cols: J Q K Y Z H E B
[-15  45 -28   6  50 -19 -29 -10] -> lipud
[-15  45 -28   6  50 -19 -29   9] -> butat
[ -9   5   7  12 -10   7  -2   0] -> bip
chg lipud: [-15  45 -28   6  50 -19 -29 -11] | 8, [-10]
chg butat: [-15  45 -28   6  51 -19 -29   9] | 5, [50]
chg lipud: [-15  45 -28   7  50 -19 -29 -10] | 4, [6]
chg butat: [-15  45 -28   6  50 -19 -28   9] | 7, [-29]
chg butat: [-15  45 -28   5  50 -19 -29   9] | 4, [6]
chg butat: [-15  45 -27   6  50 -19 -29   9] | 3, [-28]
col: [-19   7] | H

cols: F G C T X V L M
[  5  35 -20  41  35  31 -23  30]  Ruvu
[ 35  35 -20  41  35  31 -23  30]  fofav
[  5   5 -11  -7  -2  -2  -1  -2]  gobaz
chg Ruvu: [  5  35 -20  41  35  31 -23  31] | 8, [30]
chg gobaz: [  5   4 -11  -7  -2  -2  -1  -2] | 2, [5]
find: [  5  35 -20  41  35  31 -23  30] | Ruvu
chg fofav: [ 35  35 -20  41  35  31 -23  31] | 8, [30]
chg gobaz: [  5   5 -10  -7  -2  -2  -1  -2] | 3, [-11]
chg gobaz: [  5   5 -11  -7  -2  -2   0  -2] | 7, [-1]

cols: Fose Gogu Bez vegi bifer Dakib vut tesus pevuv
[ 18  -6  17  -7 -45  12 -23 -12 -12] : Rezun
[-11  -6  17 -33   5 -13 -17 -31 -24] : gobaz
[ -7  -8  11   4  -9 -18   5  -3  -1] : Ruvu
col: [-31  -3] | tesus
chg Ruvu: [ -7  -8  11   4  -9 -18   4  -3  -1] | 7, [5]
col: [-13 -18] | Dakib
col: [-23 -17] | vut
chg gobaz: [-11  -6  17 -33   5 -13 -17 -31 -23] | 9, [-24]
col: [ 5 -9] | bifer
chg Rezun: [ 18  -6  17  -7 -44  12 -23 -12 -12] | 5, [-45]

cols: D A W S R
[  4 -17  -2 -20  43] : Rezun
[  4 -17  -2 -20  47] : lipud
[-17 -26 -22 -17 -14] : mag
col: [-17 -26] | A
col: [-20 -20] | S

cols: Moza lanop nutu nede Rul pag banep terip
[ -6  19 -10 -33 -10   0  28  42] -> mag
[ 24   8 -10  -7 -19 -15  14  15] -> butat
[ -3  13 -12 -27  -8   3  31  36] -> pamev
[-12  22 -11 -41  -7   5  29  47] -> nol
[ -1  16  -7 -25 -12  -4  25  36] -> bip
col: [22 16] | lanop
col: [ 8 13] | lanop
chg bip: [ -1  16  -7 -25 -12  -4  25  35] | 8, [36]
col: [19  8 13] | lanop
col: [-15   3] | pag
chg bip: [ -1  16  -7 -25 -11  -4  25  36] | 5, [-12]
col: [14 31 29 25] | banep

cols: Fizos Gedo robib mar tuge
[  8  15  17 -30   3] = gobaz
[ 3  4 -2 41  6] = pamev
[ 10  -5  13  29 -16] = Ruvu
[  1 -22  -1 -26 -10] = nol
col: [ 8  3 10] | Fizos
col: [3 6] | tuge
chg gobaz: [  7  15  17 -30   3] | 1, [8]
col: [13 -1] | robib
col: [-2 13] | robib
chg Ruvu: [  9  -5  13  29 -16] | 1, [10]

cols: gibi bilu Zozun pebiz Gavor geno Pobip lided nup tuva
[  7   7  21  37  11  -6  16 -13   6 -14] -> pamev
[-12  -8 -30  32  12 -42  17 -10 -20 -10] -> lipud
[ 12   8 -25  25   1   0  17 -31   8 -17] -> butat
[-26  -2   7 -13 -22 -16 -21  13  32   3] -> mag
[ 33  17   5 -16  -9 -46  22 -15  16  22] -> gobaz
[ 23 -34 -24  21  -4  -5   7 -17  -5   6] -> Rezun
[-34  11 -26 -19   7  -3 -41  22 -11 -12] -> bip
[ 31  -1 -11  36  -7  11  12 -27 -15 -15] -> refe
col: [  7 -12] | gibi
col: [-42   0 -16 -46  -5  -3  11] | geno
chg lipud: [-12  -8 -29  32  12 -42  17 -10 -20 -10] | 3, [-30]
chg mag: [-26  -2   7 -14 -22 -16 -21  13  32   3] | 4, [-13]
col: [ 17 -21  22   7 -41] | Pobip
chg butat: [ 12   8 -25  25   1   0  17 -31   7 -17] | 9, [8]

cols: Favu Pivar desu miki rifo
[ 23 -34 -36   6   8] = Ruvu
[-22   3  15   1  -5] = mag
[-39   5  25   0  -9] = pamev
[-36  13  17 -24  56] = lipud
chg mag: [-22   3  16   1  -5] | 3, [15]
col: [-36  15] | desu
col: [-9 56] | rifo
chg pamev: [-40   5  25   0  -9] | 1, [-39]
chg pamev: [-38   5  25   0  -9] | 1, [-39]

cols: pakot nito Sek Gir Teb zive kud fiviz Tavat mel
[25  6 -9  6  1  2  0 10  5 -5]  nol
[  3  10  -8   1  10   3  -1  30  -3 -40]  fofav
[ -5 -12  -7  -1   0   5  -9   0   8   5]  butat
[-12  35   5   4  -1   0  10 -18   2 -25]  lipud
chg butat: [ -5 -12  -8  -1   0   5  -9   0   8   5] | 3, [-7]
col: [-7  5] | Sek
col: [10  0 -1] | Teb
chg lipud: [-12  34   5   4  -1   0  10 -18   2 -25] | 2, [35]
chg nol: [25  6 -9  6  1  3  0 10  5 -5] | 6, [2]
chg lipud: [-12  35   6   4  -1   0  10 -18   2 -25] | 3, [5]

cols: fon gisu dun Zelud pase zove
[-27 -23  22 -52  12 -30] : butat
[-27 -23  22 -52  12  20] : bogur
[-27 -23  22 -52  12   4] : mag
chg mag: [-27 -23  22 -53  12   4] | 4, [-52]
chg butat: [-27 -24  22 -52  12 -30] | 2, [-23]
chg butat: [-27 -23  22 -52  13 -30] | 5, [12]

cols: zoser Sovi mazo Pef
[-11  -8  16  12] = bip
[ 32 -47 -17 -39] = Ruvu
[ 11 -27  -1 -12] = refe
chg bip: [-11  -8  15  12] | 3, [16]
col: [-39 -12] | Pef
chg refe: [ 10 -27  -1 -12] | 1, [11]
chg bip: [-11  -8  17  12] | 3, [16]

cols: bet Merop mipa lak
[18  5 34 -2]  bip
[10 -7 44 -5]  gobaz
[-31 -34 -17 -27]  refe
[-27 -34 -17 -27]  butat
[ -2 -34 -17 -27]  fofav
[ -6 -16  -6 -37]  bogur
col: [-17 -17  -6] | mipa
col: [-2 -5] | lak
chg butat: [-27 -34 -18 -27] | 3, [-17]

cols: vot Zalov rusoz tapul kigu
[ -9  36 -26 -19   6] -> mag
[  8 -22  22 -44   3] -> lipud
[-15 -13  19  42   1] -> bogur
[ 16 -32  17  13 -15] -> pamev
[  8 -22  22   6  28] -> refe
[ -2   5  10  29 -15] -> Rezun
[ 16 -24  -1   5  -1] -> fofav
[ -8   4 -40   2  19] -> gobaz
[-15 -13  19  42 -18] -> bip
[ -2  15 -20   7  25] -> Ruvu
col: [ -9   8 -15] | vot
chg refe: [  8 -22  21   6  28] | 3, [22]

cols: Fitu mirul Ros Fumev nubig raf Kezut
[ 22 -14  10  10   2   9  21] : fofav
[ 14  -3 -12   7 -22  -4  -9] : butat
[-35 -20  47  20  -6 -41  19] : refe
[ 19  33 -50 -15 -20  14 -29] : lipud
[-32  -1  24   2 -23 -17  17] : gobaz
[-40  43 -22 -29 -40 -22 -30] : nol
[-40  23 -24 -27 -15 -29 -43] : bip
[ 45  17 -13  -6 -21  19   0] : bogur
[  9  -6  35  11 -33  -5  39] : mag
[ 8 -2 12 -2 19 29 42] : Rezun
[  0  -7  25 -23 -29  11   0] : Ruvu
[-14 -22  13   8  35   2  17] : pamev
chg bogur: [ 45  17 -13  -6 -21  20   0] | 6, [19]
chg fofav: [ 22 -14  10  10   2  10  21] | 6, [9]
col: [-6 -2 -7] | mirul
col: [ 21  -9  19 -29  17 -30 -43   0] | Kezut
chg pamev: [-14 -22  14   8  35   2  17] | 3, [13]

cols: zuru Kapak kedat Bemo
[-18  46  36 -29]  fofav
[-18  -9  30 -29]  mag
[-18  43  30 -45]  bogur
[ 36 -15 -17  22]  Ruvu
[15 17 20 16]  Rezun
[-22  -9  27 -16]  nol
col: [-29 -45  22  16] | Bemo
chg bogur: [-18  42  30 -45] | 2, [43]
col: [ 30 -17  20] | kedat

cols: Sov zuv movob sozu
[ 33 -37  34 -35] -> Rezun
[ 33 -37 -19   3] -> gobaz
[ 33 -37 -19 -17] -> refe
[ 33 -37 -19  -3] -> fofav
find: [ 33 -37 -19 -17] | refe
col: [ 34 -19 -19] | movob
find: [ 33 -37  34 -35] | Rezun
col: [-17  -3] | sozu
chg gobaz: [ 33 -36 -19   3] | 2, [-37]

cols: Bom giz pazo tezam logez nov lag Golil
[  5   6  22  11 -11  -5   6   3] : butat
[  3  19   1 -25  26 -10  -2  -9] : bip
[  9  -5 -14 -13  14  -2 -14  13] : lipud
[  3  19   1 -25  26 -10 -18   0] : nol
[  1  22  27  -1  -2   4  -5 -11] : Rezun
col: [-10  -2 -10] | nov
col: [-25 -13 -25] | tezam
col: [  6  -2 -14] | lag
chg Rezun: [  2  22  27  -1  -2   4  -5 -11] | 1, [1]
chg nol: [  3  18   1 -25  26 -10 -18   0] | 2, [19]
chg Rezun: [  1  22  27  -1  -2   5  -5 -11] | 6, [4]
chg nol: [  3  19   1 -26  26 -10 -18   0] | 4, [-25]

cols: Ner fiso rilu pel kaze Boma
[ -4  -7  13 -11   9  -3] -> nol
[ 20 -22   3  31 -21 -23] -> Rezun
[-21 -14   2  26   3 -16] -> pamev
[ 32 -10 -20  16 -41  16] -> gobaz
[  6 -10   1  -2  -3   0] -> bip
chg gobaz: [ 32 -10 -20  15 -41  16] | 4, [16]
col: [-20   1] | rilu
chg bip: [  6 -10   1  -1  -3   0] | 4, [-2]
chg bip: [  6 -10   0  -2  -3   0] | 3, [1]
col: [ -3 -23] | Boma
col: [  3   2 -20   1] | rilu

cols: Lenu lora Guz zofem zole sapoz mufal vov pumim
[ -1  -4  16   3   8 -10 -14 -15  -9] : fofav
[ 16  16  -5   7 -15   1   2   4  10] : bip
[ -2  -6  12  -1   8 -11 -13  -6   3] : mag
[ -4  -5  15  -4   6 -12 -16   0  14] : gobaz
[  0  -3  15  -9   4 -16 -15   4  19] : refe
[ -2  -6  12  -1   8 -11  24 -20 -40] : Ruvu
[-12 -16  10   5  15  -1 -11 -31  39] : bogur
[-12 -16  10   5  15  -1 -11 -31 -40] : nol
[ -5  -3  17  -3   7 -11 -17  -6   4] : pamev
[ -4  -5  15  -4   1 -12 -16   0  14] : Rezun
chg pamev: [ -6  -3  17  -3   7 -11 -17  -6   4] | 1, [-5]
col: [15 12 10 10 17] | Guz
chg Ruvu: [ -2  -6  12  -1   8 -12  24 -20 -40] | 6, [-11]
chg nol: [-12 -16  10   5  15  -1 -10 -31 -40] | 7, [-11]
col: [-15   8] | zole
chg Rezun: [ -3  -5  15  -4   1 -12 -16   0  14] | 1, [-4]
col: [-16 -11  -1  -1] | sapoz

cols: Tapi Vus Vik Bov mut darol gude
[ -2   9  -1 -24   0 -19 -40] -> butat
[ -9   7  -1 -19  -1 -14 -30] -> nol
[ -4   9  -1 -24  -1 -18 -38] -> lipud
[ -9   7   1 -15   0 -12 -25] -> gobaz
[-10   7   0 -16  -1 -13 -26] -> bogur
[ -9   7  -1 -20  -1 -15 -32] -> Rezun
[-10   7   0 -17  -1 -13 -28] -> Ruvu
[ -6   8  -1 -23  -1 -18 -36] -> pamev
[ -8   7  -1 -21  -1 -16 -34] -> mag
[ -9   7   1 -14   0 -11 -24] -> bip
find: [-10   7   0 -16  -1 -13 -26] | bogur
find: [ -9   7   1 -14   0 -11 -24] | bip

cols: Veze Siko kazi fem megev gigum nimi gufa Vud
[ -3 -18 -21 -34  -7  15  -5  30   3]  Rezun
[ -3 -18 -21 -34  -7  33   0   4  -8]  refe
[-43  15  13  10  -5  33   0   4  -8]  Ruvu
col: [-7 -5] | megev
col: [-5  0] | nimi
col: [4 4] | gufa
chg Rezun: [ -3 -18 -21 -34  -8  15  -5  30   3] | 5, [-7]
col: [-7 -7] | megev
col: [15 33] | gigum

cols: Zavak vir rona zolu Vodok Vuf lok
[ -9   9  -5 -30  10 -32  -3] : lipud
[-17  12  -1 -40  16 -18 -16] : bogur
[-19  -9  18  -4   8  31  19] : fofav
[  8  -8  -3  -7 -23  -1   1] : pamev
[ -7  -3  -6 -12 -22  -3   9] : gobaz
[-18  16  -3 -39  24 -19 -10] : mag
[-34  26  -2 -49  23 -22  -8] : bip
col: [ -3 -16  19] | lok
col: [ -9 -17 -19   8  -7] | Zavak
chg fofav: [-19  -9  18  -4   9  31  19] | 5, [8]
chg bip: [-34  26  -2 -49  23 -22  -7] | 7, [-8]
col: [-32 -18  31  -1] | Vuf

cols: fitig vasor Bof Keb genur sel tavod
[-26  18  16 -13 -22  22   5]  bip
[ 19  -3   4  11   4 -17 -13]  Ruvu
[ 22 -17 -20  23  44 -19  -8]  fofav
[ -7  -6 -17  -3  15   8  14]  nol
[ -7  13   5 -29 -46   8  18]  gobaz
[ -7  13   5 -29 -46  -7  18]  pamev
col: [19 22 -7 -7 -7] | fitig
col: [  4  44  15 -46 -46] | genur
chg gobaz: [ -7  13   5 -28 -46   8  18] | 4, [-29]
col: [ -3 -17  -6  13] | vasor
chg fofav: [ 22 -17 -20  24  44 -19  -8] | 4, [23]

cols: mun savi tama masi kizaz
[ 1  6 22 -8 -7] = butat
[-6 -8 39 -6  0] = bogur
[-3 -4 -2  3 -2] = Ruvu
[-35 -43   9  34  31] = gobaz
[-7 17 -3 20 20] = refe
[-6 -8 39 -6 -2] = pamev
[-1  1 24 -6 -1] = fofav
[-1  1 -6 19 19] = nol
[ 1  6 33 -8 -7] = bip
col: [22 39 -2] | tama
chg gobaz: [-35 -43   9  34  32] | 5, [31]

cols: Nif kol zum Tem
[ 10  -5 -25 -41]  bip
[-22 -12  -9  -5]  lipud
[-29 -10  -1   6]  bogur
[-14 -12  -6 -24]  fofav
[  0  -1   4 -21]  butat
col: [-1 -6] | zum
col: [  6 -24] | Tem

cols: suzud gadot zuna lar dafes paga
[-4 20 41  4  2 13]  Rezun
[-4 19 43 -1  2 14]  mag
[17 17  4 34 13  8]  nol
[ 1 14 33 15 -5 15]  fofav
chg mag: [-4 19 43 -1  2 13] | 6, [14]
col: [41 43  4] | zuna
chg Rezun: [-4 20 42  4  2 13] | 3, [41]

cols: tunid kirig Nelep rez navib reke futu
[-26 -32 -28   9  17   9  24] = lipud
[  4  -1 -30  46  -7  18  21] = bip
[-19 -16  31 -53  20 -20 -26] = gobaz
col: [ 9 18] | reke
chg gobaz: [-19 -16  31 -53  21 -20 -26] | 5, [20]
chg lipud: [-26 -32 -28  10  17   9  24] | 4, [9]
chg lipud: [-26 -32 -28   9  17   9  25] | 7, [24]
col: [17 -7] | navib

cols: dira Lus gafu mamir Fodut gebad fifi bol Lamoz
[  8 -11  20   8  28 -42 -28 -46   6]  bogur
[  8 -11  20   8  28 -42 -28  18   6]  butat
[  8 -11  20   8  28 -42 -28  18  -4]  gobaz
find: [  8 -11  20   8  28 -42 -28  18  -4] | gobaz
find: [  8 -11  20   8  28 -42 -28 -46   6] | bogur
chg butat: [  8 -12  20   8  28 -42 -28  18   6] | 2, [-11]
chg butat: [  8 -11  20   8  28 -41 -28  18   6] | 6, [-42]
col: [18 18] | bol

cols: Vatir vav Zibik Mumo tesa
[  7  42  28 -10  14] : nol
[ 15  45  42  18 -31] : mag
[46 -4 33  8  9] : bogur
[-20  45  19  -7 -19] : fofav
chg fofav: [-20  46  19  -7 -19] | 2, [45]
chg bogur: [47 -4 33  8  9] | 1, [46]
chg fofav: [-20  45  19  -7 -20] | 5, [-19]
col: [ 15  46 -20] | Vatir

cols: Noki beb Loneb pepa
[  5  32   4 -13] -> mag
[-10 -45  -1   1] -> refe
[-11  45 -11  -4] -> Rezun
[  4  19  -5 -10] -> butat
col: [ -1 -11] | Loneb
col: [45 19] | beb
col: [-11   4] | Noki
chg mag: [  5  32   4 -12] | 4, [-13]
col: [-10 -11] | Noki
chg Rezun: [-11  45 -11  -3] | 4, [-4]

cols: sekog foril tutag Logu
[-19  17  46  14]  Rezun
[-19  17 -23  46]  bogur
[-19  17  49  14]  pamev
[-19  17  46  13]  bip
[-19  17  46  37]  fofav
chg pamev: [-19  17  48  14] | 3, [49]
col: [ 46 -23  49] | tutag
col: [14 46] | Logu
chg Rezun: [-19  17  46  15] | 4, [14]

cols: neseb rif tib Kot
[-42  43   1  22]  lipud
[  0  -9 -21  20]  nol
[ 23 -26 -33  27]  bip
[-13 -24  13  23]  pamev
[-17 -31  51  22]  bogur
chg lipud: [-43  43   1  22] | 1, [-42]
col: [27 23 22] | Kot
col: [ 23 -13] | neseb

cols: kevol vetir Pobo fezi Fot Neba
[  5 -18   0 -23  -6 -10] -> mag
[  4 -12   1 -22   3  -2] -> Rezun
[  6 -18  -1 -21  -6 -10] -> lipud
[ 16 -22   0 -47 -10 -16] -> butat
col: [-1  0] | Pobo
chg mag: [  6 -18   0 -23  -6 -10] | 1, [5]
chg mag: [  5 -17   0 -23  -6 -10] | 2, [-18]
chg mag: [  5 -18   0 -24  -6 -10] | 4, [-23]

cols: nenaz luv kebal fikig zur Ras zel Nopez
[  5 -11  -5  -3   7  -3   7  -7] = lipud
[ -2 -10  -8   9  -6  -8   4   2] = pamev
[ -2 -10  -8   9  -6 -11   5   3] = bogur
[ -4   2 -10  17 -16 -10  -9  -7] = bip
[ 14   8  -3  49 -12  -8  18  -6] = butat
[ -4 -26 -21  22 -16 -27  12   7] = mag
[ -4   0 -11   6  -2  19  11 -14] = Rezun
[ 1  1  0  4 -1  0  1  0] = nol
col: [12 11] | zel
chg pamev: [ -2 -10  -8   9  -6  -8   4   1] | 8, [2]
chg lipud: [  5 -11  -5  -4   7  -3   7  -7] | 4, [-3]
chg bogur: [ -1 -10  -8   9  -6 -11   5   3] | 1, [-2]
chg pamev: [ -2 -10  -8   9  -6  -8   4   3] | 8, [2]
chg nol: [ 1  2  0  4 -1  0  1  0] | 2, [1]
chg butat: [ 14   8  -3  49 -12  -8  17  -6] | 7, [18]

cols: feze Moluf Lam rap zure gebi
[ -2 -13  -1   5  11  14] : mag
[-13   0 -10  -6   6   9] : bogur
[ -5   4 -16 -13 -12   1] : gobaz
[ -4   8   2   9 -43 -14] : nol
[ -1 -10  -7  -2  25  14] : butat
[  2  -6 -21 -20 -10   4] : lipud
[  2  -3   3  10 -12  -7] : fofav
[ 4 -3 -1  5  1  2] : bip
[-10  -3 -15 -12  -8   6] : pamev
[-22 -19 -12  -9   4  19] : Rezun
[  4 -10 -10  -6   0   4] : refe
chg fofav: [  2  -2   3  10 -12  -7] | 2, [-3]
chg fofav: [  2  -3   3   9 -12  -7] | 4, [10]
chg pamev: [-11  -3 -15 -12  -8   6] | 1, [-10]
chg Rezun: [-22 -19 -12  -9   4  18] | 6, [19]
chg bip: [ 4 -3 -2  5  1  2] | 3, [-1]

